Here is a tiny trained network, its code and every weight. The questions are about switching its units off for an input and a target symbol, where a switched-off unit gives its printed mean instead of its output.

import numpy as np


def w(rows, s, z=0):
    codes = np.array(rows[::2]) - 128.0
    scale = np.full(codes.shape[1], s)
    scale[-1] = z or s
    return codes * scale


def f(y):
    return y / 2 * (1 + np.tanh(0.7978845608 * (y + 0.044715 * y**3)))


def softmax(a):
    e = np.exp(a - a.max(-1, keepdims=True))
    return e / e.sum(-1, keepdims=True)


def log_softmax(a):
    a = a - a.max(-1, keepdims=True)
    return a - np.log(np.exp(a).sum(-1, keepdims=True))


def net(x, mask):
    ids = ['αβδεζθλμπστφω'.index(c) for c in x.split()]
    T = len(ids)
    res = E[ids] + P[:T]
    r = res
    for j in range(3):
        rows = slice(4 * j, 4 * j + 4)
        q, k, v = (r @ M[0][rows].T for M in (Q, K, V))
        z = softmax(np.where(np.tri(T) > 0, q @ k.T / 4**0.5, -1e9)) @ v
        o = O[0][rows]
        res = res + np.where(mask[j], z, o[:, -1]) @ o[:, :-1]
    y = f(res @ A[0][:, :-1].T + A[0][:, -1])
    res = res + np.where(mask[3:7], y, B[0][:, -1]) @ B[0][:, :-1]
    return log_softmax(res[-1] @ U[:, :-1].T + U[:, -1])


Q, K, V, O, A, B = {}, {}, {}, {}, {}, {}
E = w([
[142,96,80,75,177,117,119,60,90],'α',
[70,115,150,106,35,137,146,139,94],'β',
[112,246,168,103,124,204,177,102,70],'δ',
[110,136,50,169,88,212,82,117,76],'ε',
[132,83,89,59,177,88,137,122,90],'ζ',
[183,121,174,28,33,154,153,177,167],'θ',
[185,234,12,99,59,79,23,176,155],'λ',
[165,100,131,31,95,191,86,42,154],'μ',
[194,163,121,201,189,124,184,68,57],'π',
[160,222,72,120,135,48,123,90,48],'σ',
[146,212,133,87,153,17,251,178,125],'τ',
[110,228,192,13,205,14,170,85,135],'φ',
[94,79,242,108,129,86,164,36,184],'ω',
],0.02)
P = w([
[82,137,18,11,36,56,172,114,31],'0',
[112,68,183,122,69,72,129,96,93],'1',
[113,123,100,103,14,115,150,122,125],'2',
[79,68,210,166,110,81,127,93,145],'3',
[104,165,99,158,43,152,141,112,180],'4',
[48,161,117,154,96,140,176,96,194],'5',
[42,249,88,112,28,151,215,89,206],'6',
[2,231,126,108,77,116,209,56,165],'7',
[36,174,170,60,104,81,176,15,90],'8',
],0.0055)
Q[0] = w([
[117,93,110,141,159,154,96,109,109],'head 1',
[170,125,175,157,179,111,123,79,113],'head 1',
[134,99,127,39,127,216,66,131,138],'head 1',
[114,82,137,93,130,169,40,144,140],'head 1',
[135,81,170,128,174,167,93,155,175],'head 2',
[95,90,80,89,168,122,137,118,88],'head 2',
[136,133,65,100,100,126,129,108,125],'head 2',
[70,80,87,125,27,121,143,162,193],'head 2',
[63,142,106,102,99,112,123,124,111],'head 3',
[116,138,96,163,130,77,149,165,12],'head 3',
[108,150,105,137,127,118,96,121,74],'head 3',
[168,88,115,88,98,153,162,78,103],'head 3',
],0.011)
K[0] = w([
[170,129,116,96,125,114,114,93,82],'head 1',
[82,126,141,139,115,139,120,175,70],'head 1',
[221,121,124,39,132,102,113,103,140],'head 1',
[166,74,112,92,167,117,133,102,162],'head 1',
[180,84,134,98,123,112,114,136,125],'head 2',
[140,155,88,89,121,86,140,118,97],'head 2',
[128,123,91,122,123,138,164,122,154],'head 2',
[149,126,134,132,146,125,142,141,245],'head 2',
[116,228,154,77,157,137,199,132,103],'head 3',
[205,143,96,165,185,51,115,159,174],'head 3',
[171,189,121,110,171,109,111,137,111],'head 3',
[102,147,102,158,129,169,109,151,46],'head 3',
],0.013)
V[0] = w([
[254,123,33,91,244,137,77,152,180],'head 1',
[59,154,155,42,112,166,118,96,106],'head 1',
[95,121,64,111,71,189,64,56,95],'head 1',
[86,77,150,137,102,91,140,161,174],'head 1',
[143,131,111,110,162,108,219,174,130],'head 2',
[105,94,83,176,185,112,119,71,65],'head 2',
[138,159,131,105,243,174,144,76,151],'head 2',
[43,151,137,143,94,112,182,193,145],'head 2',
[153,194,79,156,169,121,175,148,116],'head 3',
[221,186,207,69,156,111,132,194,164],'head 3',
[139,145,151,249,10,106,117,206,75],'head 3',
[55,178,159,213,82,46,139,89,176],'head 3',
],0.0078)
O[0] = w([
[99,123,136,161,197,45,146,142,88,58],'head 1',
[181,210,129,101,180,235,89,80,187,174],'head 1',
[176,135,168,189,155,73,158,23,119,122],'head 1',
[94,107,41,157,55,193,235,110,185,117],'head 1',
[253,92,74,194,153,89,33,190,155,226],'head 2',
[103,135,65,111,48,163,151,136,124,80],'head 2',
[208,107,192,161,75,218,131,165,97,91],'head 2',
[43,75,125,196,133,105,140,127,167,202],'head 2',
[182,138,203,148,124,63,95,159,161,250],'head 3',
[174,193,79,27,183,17,95,136,142,249],'head 3',
[143,198,158,145,10,80,179,135,100,127],'head 3',
[152,83,127,210,88,86,226,118,156,209],'head 3',
],0.0067,0.011)
A[0] = w([
[121,193,135,180,194,108,243,254,116,7],'neuron 1',
[205,84,79,126,94,66,235,122,181,134],'neuron 2',
[118,118,29,83,132,140,165,55,240,11],'neuron 3',
[16,70,80,130,105,86,105,40,173,194],'neuron 4',
],0.0064,0.0018)
B[0] = w([
[101,120,185,100,81,254,100,159,103,196],'neuron 1',
[41,76,150,130,70,193,44,91,100,250],'neuron 2',
[127,44,82,93,67,105,244,195,71,170],'neuron 3',
[120,154,81,185,202,196,161,229,56,142],'neuron 4',
],0.0086,0.017)
U = w([
[254,142,140,143,130,126,160,230,13,93],'α',
[61,142,62,155,157,137,153,169,100,116],'β',
[47,177,190,142,133,127,70,11,182,106],'δ',
[67,206,70,175,141,181,70,106,118,59],'ε',
[170,131,91,62,190,173,93,137,79,82],'ζ',
[85,185,146,86,175,177,76,249,103,104],'θ',
[85,236,87,109,156,44,138,188,34,144],'λ',
[221,239,188,95,166,161,134,152,224,252],'μ',
[114,200,102,131,148,113,125,168,132,113],'π',
[118,190,108,144,146,113,126,162,142,99],'σ',
[135,30,72,241,119,59,49,129,184,114],'τ',
[179,154,135,17,209,93,192,212,219,128],'φ',
[128,118,56,117,50,145,150,36,245,183],'ω',
],0.0046,0.0022)

Each question gives the input, a string of symbols that net reads in full, and the target symbol t.
The units are the heads (4 rows each of Q, K, V and O) and the neurons (one row each of A and B). Each row of codes is followed by its name. A weight is (code - 128) times the scale printed after its matrix; where a second scale follows, it is the last column's (O, A, B and U).
mask holds one flag per unit, heads first, then neurons. A switched-off unit (its flag False) gives its mean, the last column of its rows in O or B, instead of its output. The means were averaged over made-up inputs and are rounded, as every weight is.
A unit's drop is (log p(t) with every unit on - log p(t) with that unit switched off) / (log p(t) with every unit on - log p(t) with every unit switched off).
The circuit of an input: a set's keep is (log p(t) with only the set's units on - log p(t) with every unit switched off) / (log p(t) with every unit on - log p(t) with every unit switched off). Starting from all 7 units, units are removed one at a time, each time the one whose removal leaves the highest keep (on an exact tie, the one counted first), for as long as the keep stays at least 0.8.
circuit, biggest first: the units of the circuit, biggest drop first
k most important neurons: the k neurons with the biggest drops, biggest first
heads that matter: for each layer, one digit per head in row order, 1 if its drop is at least 0.15 and else 0, layers parted by /
drop when u is switched off: that unit's drop, to one decimal
input τ τ σ τ τ λ β β θ, target ω: circuit, biggest first -> (head 3)
input ε ω τ α π τ ω π π, target δ: circuit, biggest first -> (head 1; neuron 3)
input α φ λ τ β α ω φ, target φ: circuit, biggest first -> (head 3; neuron 2)
input λ τ τ λ β τ λ ε, target τ: circuit, biggest first -> (head 2; head 1)
input δ τ σ θ ω, target μ: heads that matter -> 100
input τ λ α λ β ε λ σ τ, target δ: circuit, biggest first -> (neuron 2; head 1)
input σ τ φ λ, target φ: circuit, biggest first -> (neuron 2; head 3; head 1)
input ω λ β θ, target ω: heads that matter -> 101
input τ λ λ β, target λ: heads that matter -> 110
input λ ε τ α, target λ: circuit, biggest first -> (head 2; head 1; neuron 4)
input α τ π σ, target λ: circuit, biggest first -> (head 1; head 2; neuron 1)
input τ α φ, target φ: circuit, biggest first -> (head 3; neuron 2; head 1)
input τ τ ω, target β: 2 most important neurons -> (neuron 4; neuron 3)
input θ β σ ε τ λ, target τ: circuit, biggest first -> (head 2; neuron 1)
input τ λ τ β λ τ α, target τ: most important neuron -> (neuron 1)
input μ τ β, target τ: heads that matter -> 010
input τ τ α δ τ, target μ: circuit, biggest first -> (head 1; head 2)
input τ τ λ τ τ δ α τ π, target μ: circuit, biggest first -> (head 1; neuron 2)
input τ δ β φ τ, target ω: circuit, biggest first -> (head 1; neuron 2)
input β ω τ τ ω β, target ω: circuit, biggest first -> (head 1)
input τ β τ τ ε, target τ: heads that matter -> 010
input τ π π ε β π, target ω: heads that matter -> 110
input τ τ δ τ φ ε λ, target φ: 2 most important neurons -> (neuron 2; neuron 3)
input ω λ τ α ε α λ λ, target λ: 3 most important neurons -> (neuron 1; neuron 3; neuron 2)
input π τ μ θ, target φ: 3 most important neurons -> (neuron 2; neuron 1; neuron 3)
input ω τ π λ ζ α θ α μ, target ζ: 2 most important neurons -> (neuron 3; neuron 4)
input λ τ β ω, target ω: most important neuron -> (neuron 3)
input τ τ ζ, target τ: drop when head 2 is switched off -> 0.8
